[100 = 0]

|  99 |  95 | 102 |  99 |  93 |  97 |  88 | 110 |  88 | 101 |  98 |  91 | 112 |  96 |  94 | 104 | -> [96]/G
| 102 |  87 | 101 | 103 |  98 |  97 |  95 | 108 |  63 | 102 |  94 |  88 | 106 | 101 |  97 | 111 | -> [96]/G
|  94 |  86 |  98 | 108 | 100 | 101 |  96 | 105 |  75 | 102 | 100 |  94 | 102 | 103 | 101 | 114 | -> [96]/B
|  99 |  95 | 101 | 112 |  94 |  97 |  88 | 101 |  79 | 100 | 102 |  94 | 115 |  99 | 102 | 111 | -> [96]/G
| 103 |  92 | 105 | 113 |  96 | 105 |  99 | 102 |  90 | 107 |  96 |  99 | 124 | 101 | 103 | 105 | -> [92]/Z
| 104 |  87 | 105 | 108 |  95 |  98 |  89 | 108 |  75 | 106 |  91 |  97 | 134 |  99 |  99 | 100 | -> [92]/A
| 101 |  91 |  90 | 113 |  92 | 101 | 103 | 108 |  86 | 106 |  96 |  99 | 111 | 102 |  95 | 116 | -> [96]/G
| 108 |  88 | 117 | 101 |  94 |  87 |  75 | 109 |  75 | 101 |  89 | 102 | 137 | 100 | 104 | 108 | -> [92]/A
| 103 |  86 | 109 |  99 | 101 |  99 |  89 | 104 |  81 | 111 |  92 |  97 | 124 | 101 | 101 | 118 | -> [96]/G
| 108 |  82 | 112 |  97 |  83 | 105 |  96 | 108 |  79 | 109 |  91 | 102 | 135 |  96 |  97 | 165 | -> [92]/A
| 103 |  87 | 111 | 109 | 106 |  99 |  98 | 110 |  70 | 110 |  94 |  92 | 118 | 108 |  97 | 109 | -> [96]/B
| 104 |  93 |  97 |  89 |  96 | 105 |  94 | 100 |  76 |  82 |  85 |  98 | 121 | 103 |  98 | 106 | -> [92]/Z
| 107 |  82 | 108 | 102 |  95 | 103 |  98 |  93 |  74 | 109 |  95 | 102 | 118 |  98 | 107 |  99 | -> [92]/A
| 103 |  95 | 100 | 112 |  91 | 100 | 101 | 112 |  81 | 102 | 100 |  95 |  99 | 100 |  99 | 109 | -> [96]/G
| 109 |  84 | 109 | 110 |  97 | 100 |  92 | 109 |  76 | 113 |  91 |  92 | 126 |  99 |  96 | 102 | -> [92]/Z
| 109 |  73 | 104 | 113 |  84 |  99 | 103 | 115 |  60 | 113 |  83 |  97 | 122 |  99 | 100 | 107 | -> [92]/A
|  97 |  85 | 101 | 107 |  85 | 101 |  99 | 109 |  53 | 101 |  95 |  95 | 117 |  97 | 105 | 118 | -> [92]/A
| 101 |  93 | 101 | 107 |  97 | 103 |  97 | 124 | 101 | 107 | 101 |  90 |  98 |  94 |  89 | 108 | -> [96]/G
| 104 |  89 | 102 |  99 |  94 |  97 |  92 | 112 |  77 |  91 | 104 |  89 | 107 |  99 |  94 | 115 | -> [96]/D
| 100 |  82 | 117 | 107 |  87 | 101 |  92 | 109 |  78 |  98 |  96 | 102 | 102 |  94 |  90 | 115 | -> [96]/D
|  98 |  80 | 101 | 126 | 106 | 102 |  73 | 105 |  88 | 108 | 101 |  96 | 127 |  99 | 102 | 108 | -> [92]/J
| 107 |  82 | 101 |  98 | 102 |  98 |  92 | 107 |  79 | 106 |  90 |  92 | 123 |  97 |  95 | 105 | -> [92]/J
| 110 |  84 | 109 | 102 | 100 | 100 |  92 | 103 |  70 | 110 |  88 |  92 | 129 |  94 |  97 | 106 | -> [92]/A
| 101 |  94 | 103 |  92 |  97 |  97 |  98 | 108 |  88 | 106 | 103 |  92 | 104 |  92 | 104 | 114 | -> [96]/B
| 104 |  90 |  98 | 114 |  92 | 102 |  97 | 114 |  94 | 104 | 102 |  95 |  95 |  95 |  95 | 129 | -> [96]/G
| 110 |  77 | 108 | 103 |  92 |  96 |  95 | 113 |  73 | 104 |  95 | 103 | 134 |  98 | 102 | 113 | -> [92]/A
| 109 |  94 |  95 |  90 | 101 | 105 |  84 | 108 |  90 | 107 |  98 |  90 | 117 |  96 |  96 | 112 | -> [96]/B
| 105 |  80 | 105 | 104 |  90 | 103 |  88 | 105 |  77 | 113 |  88 |  98 | 118 |  98 | 100 | 104 | -> [92]/Z
| 104 |  73 | 104 | 100 |  89 |  99 |  98 | 109 |  76 | 103 |  85 | 107 | 119 |  97 |  83 | 114 | -> [92]/A
| 102 |  91 | 112 | 103 |  87 |  94 |  97 | 108 |  79 | 105 |  99 |  93 | 103 |  96 | 104 | 113 | -> [96]/D
| 101 |  85 |  98 | 106 |  87 | 128 |  90 | 110 |  73 | 104 | 102 |  88 | 110 |  98 |  90 | 107 | -> [96]/D
|  99 |  86 | 100 | 116 |  93 | 100 |  97 | 108 |  80 | 114 | 102 |  95 | 101 |  95 |  93 | 106 | -> [96]/D
| 101 |  87 | 104 | 100 |  94 | 105 |  92 | 111 |  74 | 111 |  97 |  91 |  96 |  95 | 100 | 109 | -> [96]/B
| 109 |  75 | 102 | 120 |  87 |  96 |  95 | 116 |  75 | 112 |  93 |  95 | 150 |  97 |  50 | 107 | -> [92]/J
| 113 |  78 |  97 | 112 | 105 |  95 |  96 | 104 |  82 | 102 |  89 |  96 | 130 | 102 |  97 | 110 | -> [92]/A
| 107 |  91 | 110 |  95 |  93 | 101 |  95 | 109 |  78 |  96 |  96 | 100 | 135 |  93 |  98 | 104 | -> [92]/A
| 101 |  85 | 103 | 106 |  90 |  97 |  91 | 111 |  89 | 102 |  94 |  99 | 109 |  97 |  99 | 107 | -> [96]/G
| 104 |  89 | 102 | 110 |  95 |  99 |  99 | 108 | 101 | 108 |  93 |  91 | 112 |  95 |  99 | 110 | -> [96]/B
| 100 |  84 | 110 |  97 |  97 |  95 | 100 | 109 |  81 | 105 |  94 |  93 | 104 |  98 |  99 | 119 | -> [96]/B
| 111 |  80 | 110 |  92 |  86 |  94 |  94 | 108 |  82 | 112 |  96 |  95 | 110 | 103 |  95 | 109 | -> [92]/Z
| 108 |  88 | 108 | 103 |  89 |  93 | 102 | 101 |  90 | 112 |  94 |  97 | 128 | 102 |  95 | 106 | -> [92]/Z
| 103 |  82 | 105 | 109 |  91 |  99 | 100 | 109 |  66 |  95 |  86 | 100 | 132 | 106 |  98 | 104 | -> [92]/A
|  94 |  83 | 103 | 105 |  78 |  99 |  90 | 114 |  76 | 122 |  93 |  95 | 113 |  98 |  97 | 109 | -> [96]/D
| 109 |  85 | 116 | 107 |  92 |  99 |  92 | 115 |  93 | 106 |  92 |  97 | 140 |  97 | 101 | 105 | -> [92]/Z
| 103 |  84 | 109 |  89 |  97 |  97 |  97 |  99 |  75 | 104 |  86 | 103 | 113 |  97 |  95 | 122 | -> [96]/B
| 109 |  88 | 101 | 104 |  96 |  95 |  93 | 105 |  84 | 102 |  94 |  91 | 132 | 100 |  98 | 117 | -> [92]/Z
| 101 |  94 | 100 |  94 |  92 |  94 |  94 |  86 |  87 | 105 |  98 |  92 |  85 |  35 |  96 | 108 | -> [96]/G
| 101 |  87 |  98 | 108 |  93 | 102 | 100 | 113 |  78 | 106 |  93 |  91 |  99 | 100 |  94 | 101 | -> [96]/G
| 114 |  88 | 109 |  97 |  98 | 100 |  97 |  97 |  87 | 105 |  97 | 102 | 113 |  97 |  94 | 113 | -> [92]/J
|  97 |  97 |  98 |  94 |  88 | 103 |  93 | 110 |  83 |  99 |  95 |  95 | 105 |  96 | 101 | 124 | -> [96]/G
| 108 |  86 | 107 | 103 | 105 |  95 | 103 | 107 |  81 | 107 |  99 |  91 | 104 | 109 |  98 | 108 | -> [96]/D
| 102 |  91 |  99 | 106 |  89 | 120 |  92 | 111 |  85 |  99 |  96 | 102 | 109 |  94 |  93 | 110 | -> [96]/G
| 110 |  82 |  97 | 107 |  79 | 100 |  92 | 109 |  73 | 103 |  86 |  94 | 137 |  93 |  94 | 104 | -> [92]/Z
| 116 |  82 | 109 | 106 |  96 |  93 |  94 | 111 |  93 | 108 |  94 | 106 | 126 | 101 |  97 | 114 | -> [92]/J
| 101 |  92 | 102 | 104 |  96 | 103 |  96 |  99 |  76 | 106 |  95 | 101 | 101 |  96 | 104 | 113 | -> [96]/G
| 104 |  93 |  97 | 108 |  94 | 104 |  95 | 117 |  93 | 108 | 100 |  92 | 117 | 109 |  99 | 110 | -> [96]/G

|  93 | 111 | 114 |  86 |  96 | 101 |  96 |  97 | 102 | 101 |  98 |  97 | 100 | 101 | 101 |  94 | -> K/pg
|  93 | 106 | 122 |  78 |  97 |  94 |  95 |  96 | 102 | 101 |  96 |  91 | 103 | 101 | 100 |  94 | -> K/bh
|  96 | 102 |  97 | 113 |  98 | 103 |  87 |  99 |  96 | 101 | 105 | 104 |  96 | 102 |  99 |  96 | -> F/Cz
|  94 |  96 |  95 | 104 |  99 | 103 |  92 | 101 |  91 |  99 |  99 | 111 |  92 | 101 |  98 |  98 | -> F/Cz
|  97 |  97 |  94 | 108 |  96 | 101 |  82 |  98 |  95 |  99 | 101 | 104 |  92 | 101 | 106 |  94 | -> F/Cz
|  93 |  92 | 101 | 109 |  98 |  99 |  91 |  98 |  97 |  97 | 102 | 105 |  96 | 101 | 104 |  98 | -> F/Lt
|  90 |  94 | 107 |  96 |  98 | 106 |  99 |  99 |  92 |  97 | 101 |  98 |  99 | 100 | 105 |  96 | -> R/rm
|  93 |  99 | 112 |  99 |  98 | 105 | 105 |  96 |  97 |  97 | 102 |  97 | 103 |  99 | 102 |  96 | -> R/mh
|  96 |  94 | 107 | 105 | 101 | 102 | 108 | 100 | 102 |  98 | 103 |  99 | 103 |  98 | 101 |  97 | -> R/rm
|  89 |  95 | 106 |  93 |  98 |  95 |  86 |  97 |  95 |  99 |  95 | 105 |  90 | 103 |  99 |  94 | -> F/Lt
| 104 |  99 | 104 | 119 | 106 | 109 | 133 | 100 | 106 |  98 | 108 |  99 | 110 |  94 |  94 | 109 | -> K/pg
|  98 | 116 | 114 |  88 |  96 | 103 |  97 |  99 | 100 | 100 |  99 |  91 | 106 |  99 | 103 |  94 | -> K/pg
|  91 |  97 | 114 |  93 | 100 | 101 | 106 |  99 |  98 |  96 |  99 |  98 | 100 | 100 | 100 |  98 | -> R/rm
|  98 |  91 | 111 | 113 | 104 | 106 | 122 | 100 | 104 |  95 | 104 | 104 | 102 |  99 |  94 | 100 | -> R/mh
|  96 | 101 |  98 |  98 |  97 |  98 |  72 |  99 |  96 | 101 |  97 | 100 |  93 | 103 | 110 |  93 | -> F/Cz
| 101 | 113 | 112 |  93 | 101 | 103 | 109 |  98 | 105 | 100 | 103 |  96 | 101 | 101 |  97 |  97 | -> K/pg
|  92 | 109 | 118 |  97 |  96 | 107 | 106 |  97 | 101 | 103 | 102 |  96 | 105 | 101 | 100 |  94 | -> K/pg
|  97 | 102 | 113 |  99 | 103 | 106 | 116 |  99 | 102 |  99 | 102 |  96 | 107 |  98 |  96 | 101 | -> K/pg
|  94 | 102 | 118 |  89 |  99 |  99 | 103 | 102 | 102 | 101 |  99 |  94 | 106 | 106 | 101 |  99 | -> K/pg
|  90 | 102 | 108 | 104 |  99 | 108 | 110 |  99 |  98 |  96 | 103 |  94 | 106 |  98 | 105 |  98 | -> R/mh
|  93 | 107 | 123 |  82 |  99 |  95 | 108 |  97 | 104 |  96 |  97 |  94 | 104 | 102 |  98 |  98 | -> K/bh
|  90 | 102 | 109 | 101 |  95 |  99 |  83 |  98 |  96 |  99 |  99 | 105 |  95 | 102 | 104 |  92 | -> F/Lt
|  98 | 108 | 123 |  78 |  95 | 102 | 105 |  99 | 101 |  98 |  99 |  84 | 105 | 104 | 105 |  96 | -> K/bh
|  97 |  98 |  95 | 106 |  98 | 100 |  88 | 101 |  96 | 100 | 101 | 102 |  95 |  99 | 104 |  98 | -> F/Cz
|  96 | 100 | 104 | 110 | 101 | 101 | 108 |  97 |  97 |  99 | 100 | 105 |  99 | 101 |  95 |  99 | -> F/Lt
|  94 | 111 | 129 |  78 |  97 |  98 | 109 |  98 | 105 |  99 |  97 |  89 | 105 | 103 | 100 |  95 | -> K/bh
|  95 | 111 | 116 |  76 |  94 |  98 |  89 |  99 | 102 | 100 | 100 |  89 | 102 | 105 | 106 |  95 | -> K/pg
|  88 |  91 | 108 | 106 | 100 | 101 | 106 |  97 |  98 |  97 | 100 | 112 |  95 |  99 |  96 |  94 | -> F/Lt
|  97 | 107 | 112 |  84 | 100 |  93 |  95 |  99 | 104 |  98 |  98 |  90 | 104 | 101 | 106 |  95 | -> K/bh
|  96 | 106 | 111 |  88 |  99 | 102 | 100 | 100 | 100 | 100 | 104 |  93 | 106 | 104 | 100 |  99 | -> K/bh
|  99 |  96 |  94 | 120 | 102 |  99 |  96 | 100 |  99 |  98 | 103 | 108 |  96 | 100 | 101 |  99 | -> F/Cz
|  95 | 102 |  96 | 104 |  98 |  99 |  83 |  98 |  96 | 102 | 100 | 109 |  92 | 103 | 101 |  95 | -> F/Cz
|  94 | 103 | 108 |  99 |  97 | 104 |  90 |  98 |  99 |  98 | 106 |  98 | 103 | 103 | 109 |  93 | -> R/mh
| 103 |  86 |  84 | 140 | 109 | 109 | 119 | 102 | 103 |  97 | 107 | 112 |  99 |  85 |  99 | 106 | -> F/Cz
|  91 |  99 | 116 |  95 |  99 | 105 | 108 |  88 |  98 |  98 | 101 |  97 | 108 |  99 | 104 |  96 | -> R/mh
| 100 |  91 | 103 | 122 | 109 | 109 | 142 | 103 |  99 |  95 | 108 | 109 | 107 |  94 |  88 | 105 | -> R/rm
|  90 | 102 | 112 | 100 | 101 | 105 | 101 |  97 |  96 |  97 | 102 | 103 | 101 | 101 | 104 |  92 | -> R/mh
|  96 | 106 | 123 |  79 |  97 |  97 | 106 | 101 | 107 |  98 |  98 |  89 | 108 | 100 | 102 |  98 | -> K/bh

|  84 | 100 | 102 | 111 |  86 |  97 |  99 | 106 |  97 |  94 | 101 | 115 |  93 |  83 |  94 | 101 | -> Y/[287]
|  98 |  89 | 101 | 104 |  96 |  99 | 108 | 102 |  98 | 103 | 103 |  98 |  93 |  91 | 105 | 101 | -> Y/[289]
|  94 |  72 | 105 | 108 |  83 | 105 | 102 | 104 |  97 |  80 | 101 | 115 |  86 |  87 |  95 | 112 | -> P/[301]
| 108 |  93 | 103 | 109 |  82 | 105 |  93 | 110 |  99 |  81 |  98 | 121 |  92 |  90 |  88 | 106 | -> E/[300]
|  94 |  88 | 103 | 111 |  81 |  99 |  98 | 104 |  98 |  84 | 100 | 108 |  87 |  88 |  89 | 103 | -> E/[295]
| 100 |  96 | 101 | 102 | 107 | 106 |  98 |  99 |  98 |  99 | 113 |  97 |  97 | 100 |  95 | 103 | -> L/[291]
|  93 |  93 | 101 | 105 |  96 |  97 | 100 | 106 |  97 |  91 | 102 | 112 |  91 | 101 |  92 | 105 | -> E/[295]
|  94 |  94 | 101 | 105 |  87 | 100 |  93 | 106 |  98 |  86 |  96 | 117 |  92 |  95 |  94 |  97 | -> E/[300]
|  97 | 106 | 103 | 108 |  94 | 100 | 100 | 108 | 100 |  88 | 102 | 106 |  85 |  91 |  99 | 101 | -> E/[295]
|  90 |  82 | 106 | 106 | 105 | 101 | 105 |  95 |  95 |  92 |  95 | 104 |  87 |  93 |  95 | 108 | -> L/[286]
|  98 |  86 | 105 | 101 |  87 | 101 | 106 | 102 | 101 |  99 | 101 | 102 |  98 |  92 | 101 |  99 | -> Y/[289]
|  95 |  96 | 107 | 102 |  86 | 100 | 101 | 103 | 100 |  91 |  95 | 108 |  93 |  91 |  89 | 101 | -> E/[295]
| 100 |  79 | 101 | 113 |  98 | 102 | 107 |  96 | 100 |  87 |  97 | 108 |  96 |  87 | 105 | 108 | -> P/[301]
|  93 |  90 |  86 | 110 |  94 |  95 | 104 | 106 |  97 |  93 | 103 | 108 |  93 |  87 |  97 | 109 | -> Y/[289]
|  97 |  97 | 101 | 105 |  96 |  98 | 104 | 106 | 101 |  95 | 104 |  98 | 100 |  94 | 102 |  96 | -> Y/[289]
|  91 |  96 | 101 | 111 |  85 |  99 | 108 | 107 |  95 |  89 | 101 | 117 |  77 |  83 |  85 | 106 | -> E/[295]
|  94 | 100 | 101 | 103 |  91 |  95 | 100 |  99 |  98 |  96 | 103 | 104 |  84 |  88 |  96 |  98 | -> Y/[287]
|  99 |  85 | 102 | 111 |  94 | 104 | 102 | 101 | 100 |  92 | 102 | 105 |  92 |  95 |  98 | 100 | -> P/[301]
| 110 |  83 | 102 | 110 | 104 | 106 |  95 |  99 |  97 |  91 | 100 | 104 |  95 |  93 |  91 | 107 | -> L/[291]
|  97 | 100 | 101 |  96 | 102 | 101 |  95 |  93 | 101 |  94 | 100 | 107 |  88 |  97 |  98 | 100 | -> L/[286]
|  94 |  80 | 102 | 107 |  96 | 104 | 101 |  97 |  96 |  87 |  88 | 103 |  78 |  86 |  84 | 106 | -> L/[286]
| 112 |  89 | 102 | 109 |  95 | 103 | 104 |  96 |  98 |  88 | 100 |  92 |  96 | 100 |  99 | 112 | -> P/[279]
|  96 |  83 | 108 | 118 |  97 | 105 | 105 |  92 |  99 |  88 |  94 | 111 |  88 |  75 |  82 | 115 | -> L/[291]
|  96 | 105 | 104 | 100 |  97 |  94 |  96 | 107 |  97 |  95 | 101 | 104 |  92 |  95 |  96 |  88 | -> E/[295]
|  92 |  94 | 102 | 108 |  87 |  98 |  95 | 107 |  96 |  77 |  99 | 118 |  89 |  94 |  89 | 101 | -> E/[300]
| 108 | 115 |  96 |  92 | 105 |  94 | 102 |  98 | 105 | 113 | 104 |  88 | 102 | 110 | 116 |  94 | -> Y/[289]
| 102 |  94 | 103 |  98 | 102 | 105 |  97 |  99 | 101 |  97 |  94 |  99 | 100 | 109 |  96 |  99 | -> L/[291]
|  98 |  74 | 106 | 122 |  91 |  97 | 105 | 105 |  98 |  78 |  98 | 121 |  98 |  82 |  92 | 107 | -> P/[301]
|  92 |  99 | 102 |  98 |  94 |  99 |  96 | 103 | 103 |  90 |  96 | 105 |  89 |  81 |  95 | 102 | -> E/[295]
|  98 |  78 | 101 | 113 |  98 | 110 | 104 | 102 |  99 |  86 |  97 | 103 |  93 |  90 | 105 | 106 | -> P/[301]
|  93 |  97 | 103 | 104 |  88 | 100 |  98 | 102 |  96 |  86 | 100 | 116 |  90 |  88 |  88 | 102 | -> E/[300]
|  96 |  91 | 103 | 105 | 111 | 103 | 104 | 106 |  99 | 104 | 102 |  99 |  98 |  96 | 105 | 100 | -> Y/[289]
